Below is a small trained network, with its code and all its weights. Each question gives an input and a class and asks what happens when units are switched off, that is, made to give their printed mean instead of their output.

import numpy as np


def w(rows, s, z=0):
    codes = np.array(rows[::2]) - 128.0
    scale = np.full(codes.shape[1], s)
    scale[-1] = z or s
    return codes * scale


def f(y):
    return np.maximum(y, 0)


def log_softmax(a):
    a = a - a.max(-1, keepdims=True)
    return a - np.log(np.exp(a).sum(-1, keepdims=True))


def net(x, mask):
    res = np.array(x, float).reshape(1, 5) / 4 @ E
    y = f(res @ A[0][:, :-1].T + A[0][:, -1])
    res = res + np.where(mask, y, B[0][:, -1]) @ B[0][:, :-1]
    return log_softmax(res[-1] @ U[:, :-1].T + U[:, -1])


A, B = {}, {}
E = w([
[40,34,66],'x0',
[127,123,130],'x1',
[175,16,231],'x2',
[253,118,8],'x3',
[129,126,126],'x4',
],0.0073)
A[0] = w([
[62,162,59,134],'n1',
[151,132,96,88],'n2',
[173,123,104,56],'n3',
[132,176,175,98],'n4',
[132,100,197,97],'n5',
[99,121,159,86],'n6',
[166,108,44,57],'n7',
[152,121,55,115],'n8',
[201,105,166,159],'n9',
[186,118,110,145],'n10',
[177,57,135,65],'n11',
[161,97,54,109],'n12',
[205,44,130,15],'n13',
[154,91,90,101],'n14',
[136,74,149,161],'n15',
[192,166,143,79],'n16',
[128,252,130,129],'n17',
[82,174,166,103],'n18',
[225,63,62,62],'n19',
[112,183,201,91],'n20',
[151,106,86,51],'n21',
[125,196,113,48],'n22',
[84,150,234,39],'n23',
[135,51,215,145],'n24',
[118,177,48,77],'n25',
[218,154,122,96],'n26',
[23,185,156,117],'n27',
[136,112,135,77],'n28',
[186,87,177,135],'n29',
[166,189,154,182],'n30',
[157,111,100,3],'n31',
[188,149,120,84],'n32',
[203,196,209,225],'n33',
[198,146,112,74],'n34',
[168,69,145,171],'n35',
[82,32,70,247],'n36',
[81,221,36,118],'n37',
[167,156,137,72],'n38',
[69,173,103,43],'n39',
[71,111,158,64],'n40',
[154,62,145,93],'n41',
[95,85,63,146],'n42',
],0.013,0.0044)
B[0] = w([
[196,133,116,212],'n1',
[105,73,175,158],'n2',
[171,51,196,161],'n3',
[51,37,96,171],'n4',
[198,82,69,188],'n5',
[126,55,158,163],'n6',
[120,113,176,197],'n7',
[113,96,165,195],'n8',
[129,192,87,199],'n9',
[112,146,179,188],'n10',
[149,129,92,174],'n11',
[110,75,166,198],'n12',
[208,146,190,184],'n13',
[78,98,170,167],'n14',
[197,190,107,181],'n15',
[69,90,86,182],'n16',
[170,118,68,219],'n17',
[180,13,130,185],'n18',
[120,79,181,226],'n19',
[114,51,142,192],'n20',
[105,81,191,156],'n21',
[185,135,114,166],'n22',
[150,61,170,218],'n23',
[180,183,98,235],'n24',
[210,152,128,202],'n25',
[80,84,147,205],'n26',
[164,55,146,232],'n27',
[155,153,104,133],'n28',
[188,127,74,195],'n29',
[37,110,40,203],'n30',
[115,84,176,142],'n31',
[90,20,135,177],'n32',
[43,137,20,254],'n33',
[136,42,144,186],'n34',
[146,171,91,190],'n35',
[51,119,3,250],'n36',
[207,109,171,246],'n37',
[81,74,58,157],'n38',
[200,143,167,172],'n39',
[149,70,132,182],'n40',
[126,135,121,173],'n41',
[63,136,36,197],'n42',
],0.0053,0.0094)
U = w([
[142,112,135,255],'0',
[94,104,79,89],'1',
[140,60,227,37],'2',
[248,154,125,66],'3',
[135,129,136,244],'4',
[83,190,167,167],'5',
[94,232,230,20],'6',
],0.012,0.0086)

Each question gives the input, the list of numbers given to net, and the class t.
The units are the neurons (one row each of A and B). Each row of codes is followed by its name. A weight is (code - 128) times the scale printed after its matrix; where a second scale follows, it is the last column's (A, B and U).
mask holds one flag per neuron, in row order. A switched-off neuron (its flag False) gives its mean, the last column of its row in B, instead of its output. The means were averaged over made-up inputs and are rounded, as every weight is.
A unit's drop is (log p(t) with every unit on - log p(t) with that unit switched off) / (log p(t) with every unit on - log p(t) with every unit switched off).
The circuit of an input: a set's keep is (log p(t) with only the set's units on - log p(t) with every unit switched off) / (log p(t) with every unit on - log p(t) with every unit switched off). Starting from the 12 units with the biggest drops (on a tie, the unit counted first), units are removed one at a time, each time the one whose removal leaves the highest keep (on an exact tie, the one counted first), for as long as the keep stays at least 0.8.
circuit, biggest first: the units of the circuit, biggest drop first
unit that matters most: the unit with the biggest drop
top k neurons: the k neurons with the biggest drops, biggest first
drop of u: that unit's drop, to one decimal
input [-6,-3,-2,-1,-2], class 1: unit that matters most	n33
input [-8,3,7,0,3], class 1: circuit, biggest first	(n33; n30)
input [-8,3,-3,-5,8], class 1: top 3 neurons	(n33; n30; n4)
input [-6,-6,7,-6,8], class 4: top 2 neurons	(n33; n24)
input [8,-4,8,-6,3], class 1: top 2 neurons	(n36; n37)
input [4,-7,8,-7,-2], class 3: circuit, biggest first	(n24; n15; n5)
input [-8,6,-3,-6,6], class 1: top 3 neurons	(n33; n30; n4)
input [-7,4,-7,1,1], class 1: top 2 neurons	(n30; n33)
input [-6,-1,7,-5,-8], class 4: top 2 neurons	(n33; n36)
input [-8,-7,6,-1,-2], class 1: drop of n33	0.3
input [-3,4,-6,-4,1], class 3: drop of n17	0.2
input [1,5,-3,-6,-4], class 2: drop of n27	0.1
